Below are the code and all the weights of a small trained network. Each question names an input and a target symbol and asks about switching units off, where a switched-off unit gives its printed mean instead of its output.

import numpy as np


def w(rows, s, z=0):
    codes = np.array(rows[::2]) - 128.0
    scale = np.full(codes.shape[1], s)
    scale[-1] = z or s
    return codes * scale


def norm(h):
    return h / np.sqrt((h * h).mean(-1, keepdims=True) + 1e-5)


def f(y):
    return np.maximum(y, 0)


def softmax(a):
    e = np.exp(a - a.max(-1, keepdims=True))
    return e / e.sum(-1, keepdims=True)


def log_softmax(a):
    a = a - a.max(-1, keepdims=True)
    return a - np.log(np.exp(a).sum(-1, keepdims=True))


def net(x, mask):
    ids = ['ΓΔΘΞΣΦαβεηλμπτψ'.index(c) for c in x.split()]
    T = len(ids)
    res = E[ids] + P[:T]
    u = 0
    for l in range(2):
        r = norm(res)
        for j in range(2):
            rows = slice(3 * j, 3 * j + 3)
            q, k, v = (r @ M[l][rows].T for M in (Q, K, V))
            z = softmax(np.where(np.tri(T) > 0, q @ k.T / 3**0.5, -1e9)) @ v
            o = O[l][rows]
            res = res + np.where(mask[u + j], z, o[:, -1]) @ o[:, :-1]
        u += 2
        y = f(norm(res) @ A[l][:, :-1].T + A[l][:, -1])
        res = res + np.where(mask[u : u + 4], y, B[l][:, -1]) @ B[l][:, :-1]
        u += 4
    return log_softmax(norm(res)[-1] @ U[:, :-1].T + U[:, -1])


Q, K, V, O, A, B = {}, {}, {}, {}, {}, {}
E = w([
[183,55,205,133],'Γ',
[144,188,70,184],'Δ',
[140,193,77,184],'Θ',
[57,44,34,216],'Ξ',
[51,112,71,107],'Σ',
[160,77,216,133],'Φ',
[50,112,71,106],'α',
[52,135,150,115],'β',
[42,119,101,105],'ε',
[224,73,146,163],'η',
[161,76,214,132],'λ',
[40,124,176,226],'μ',
[48,114,79,107],'π',
[39,121,105,106],'τ',
[44,103,150,249],'ψ',
],0.016)
P = w([
[115,101,118,255],'0',
[114,109,134,218],'1',
[113,128,142,187],'2',
[116,132,132,167],'3',
[118,134,125,153],'4',
[117,135,123,140],'5',
[116,135,115,128],'6',
[108,141,124,115],'7',
[106,146,125,103],'8',
[113,148,122,92],'9',
[126,151,128,69],'10',
[109,148,105,102],'11',
],0.017)
Q[0] = w([
[109,171,74,124],'0.h1',
[142,140,144,98],'0.h1',
[131,159,126,150],'0.h1',
[253,107,183,102],'0.h2',
[222,121,184,101],'0.h2',
[103,65,117,69],'0.h2',
],0.018)
K[0] = w([
[117,136,173,103],'0.h1',
[109,77,99,191],'0.h1',
[125,101,188,140],'0.h1',
[87,117,165,201],'0.h2',
[87,54,82,248],'0.h2',
[154,159,134,141],'0.h2',
],0.018)
V[0] = w([
[154,111,145,57],'0.h1',
[113,125,195,151],'0.h1',
[144,166,127,131],'0.h1',
[194,80,137,201],'0.h2',
[76,8,179,139],'0.h2',
[121,159,96,187],'0.h2',
],0.013)
O[0] = w([
[120,67,137,121,2],'0.h1',
[58,134,99,176,174],'0.h1',
[86,165,161,94,97],'0.h1',
[141,188,123,71,94],'0.h2',
[214,121,55,153,213],'0.h2',
[144,164,253,87,192],'0.h2',
],0.013,0.0085)
A[0] = w([
[3,155,138,82,253],'0.n1',
[183,124,185,155,43],'0.n2',
[161,192,53,158,224],'0.n3',
[167,61,99,190,211],'0.n4',
],0.012,0.0038)
B[0] = w([
[16,248,135,69,199],'0.n1',
[156,224,124,38,152],'0.n2',
[29,172,140,64,255],'0.n3',
[129,254,148,114,226],'0.n4',
],0.0085,0.0095)
Q[1] = w([
[254,106,54,166],'1.h1',
[240,64,133,68],'1.h1',
[107,117,145,193],'1.h1',
[81,55,211,220],'1.h2',
[50,39,178,180],'1.h2',
[203,81,157,64],'1.h2',
],0.0094)
K[1] = w([
[211,202,97,84],'1.h1',
[222,232,151,135],'1.h1',
[95,139,119,101],'1.h1',
[94,190,116,173],'1.h2',
[82,156,130,140],'1.h2',
[126,249,212,217],'1.h2',
],0.013)
V[1] = w([
[48,122,83,116],'1.h1',
[136,111,179,250],'1.h1',
[156,92,150,135],'1.h1',
[66,131,188,91],'1.h2',
[247,169,200,102],'1.h2',
[124,179,99,63],'1.h2',
],0.017)
O[1] = w([
[216,142,114,140,224],'1.h1',
[72,236,1,98,95],'1.h1',
[98,187,182,94,13],'1.h1',
[138,47,103,209,183],'1.h2',
[130,83,42,66,124],'1.h2',
[85,64,118,71,255],'1.h2',
],0.0091,0.011)
A[1] = w([
[1,109,186,133,95],'1.n1',
[242,248,111,147,139],'1.n2',
[120,49,175,132,70],'1.n3',
[227,148,244,235,253],'1.n4',
],0.0073,0.0042)
B[1] = w([
[184,159,177,142,221],'1.n1',
[250,19,165,181,194],'1.n2',
[146,102,86,142,133],'1.n3',
[173,5,176,56,255],'1.n4',
],0.011,0.0045)
U = w([
[74,188,112,202,137],'Γ',
[64,133,121,5,158],'Δ',
[91,189,111,188,107],'Θ',
[101,109,36,136,7],'Ξ',
[117,120,127,220,90],'Σ',
[167,160,157,178,175],'Φ',
[59,171,226,101,45],'α',
[168,80,143,191,27],'β',
[98,112,36,144,12],'ε',
[171,74,147,194,79],'η',
[188,143,65,52,255],'λ',
[53,168,225,96,73],'μ',
[142,76,193,160,87],'π',
[154,74,173,171,65],'τ',
[148,64,190,164,137],'ψ',
],0.016,0.0051)

Each question gives the input, a string of symbols that net reads in full, and the target symbol t.
The units are the heads (3 rows each of Q, K, V and O) and the neurons (one row each of A and B). Each row of codes is followed by its name. A weight is (code - 128) times the scale printed after its matrix; where a second scale follows, it is the last column's (O, A, B and U).
mask holds one flag per unit, layer by layer, with each layer's heads first. A switched-off unit (its flag False) gives its mean, the last column of its rows in O or B, instead of its output. The means were averaged over made-up inputs and are rounded, as every weight is.
A unit's drop is (log p(t) with every unit on - log p(t) with that unit switched off) / (log p(t) with every unit on - log p(t) with every unit switched off).
The circuit of an input: a set's keep is (log p(t) with only the set's units on - log p(t) with every unit switched off) / (log p(t) with every unit on - log p(t) with every unit switched off). Starting from all 12 units, units are removed one at a time, each time the one whose removal leaves the highest keep (on an exact tie, the one counted first), for as long as the keep stays at least 0.8.
units of the circuit, in order: the units of the circuit, biggest drop first
top k neurons: the k neurons with the biggest drops, biggest first
top k neurons in layer l: the k neurons of layer l with the biggest drops, biggest first
heads that matter: for each layer, one digit per head in row order, 1 if its drop is at least 0.15 and else 0, layers parted by /
input Θ Θ β η η Ξ μ μ α α α, target ψ: heads that matter -> 01 / 11
input Γ τ α π α λ Θ α α β, target ψ: heads that matter -> 01 / 00
input ε Σ ψ μ Θ ψ, target α: units of the circuit, in order -> [0.h2]
input β μ Θ Γ α ε Γ ψ, target λ: top 2 neurons -> [0.n4; 0.n1]
input Γ μ Σ η τ Ξ ψ Φ η Θ, target Δ: heads that matter -> 01 / 01
input α α ψ, target ψ: heads that matter -> 01 / 00
input Δ α ψ Θ Δ Γ Ξ, target λ: heads that matter -> 01 / 01
input ε μ Θ τ, target α: heads that matter -> 01 / 00
input μ ε μ ψ τ Γ μ ε, target Γ: units of the circuit, in order -> [1.h2; 0.h2]
input ψ α α β Φ λ η Θ Σ, target α: top 2 neurons -> [0.n1; 1.n1]
input τ π Σ π α μ Δ α, target μ: top 2 neurons in layer 0 -> [0.n1; 0.n4]
input α Δ μ ε, target Γ: heads that matter -> 00 / 00
input Θ α ε π Γ Σ Γ, target Δ: heads that matter -> 00 / 11
input Φ τ μ τ, target Γ: heads that matter -> 00 / 00
input τ Θ Γ λ Ξ ε Γ Δ π, target μ: heads that matter -> 01 / 00
input Φ τ μ Θ λ α Φ, target Δ: top 2 neurons -> [0.n4; 0.n1]
input α π ε β Ξ ψ η τ η α η μ, target Δ: top neuron in layer 0 -> [0.n1]
input Σ Δ Φ η α Γ μ Σ Γ α α, target ψ: heads that matter -> 11 / 11
input τ λ α Θ, target ψ: top 2 neurons -> [0.n3; 1.n4]
input λ λ Δ Φ β Δ Σ η τ ε λ, target Δ: units of the circuit, in order -> [1.h1]
input η ε α Σ μ ψ β Σ Φ Θ, target ε: top 2 neurons in layer 0 -> [0.n4; 0.n1]
input Δ α Φ Δ ψ α μ α, target Γ: top 2 neurons in layer 0 -> [0.n1; 0.n4]
input β α Φ μ Φ η α β, target ψ: heads that matter -> 01 / 11
input τ μ ε β π Σ Θ Γ τ, target λ: top 2 neurons in layer 0 -> [0.n4; 0.n1]
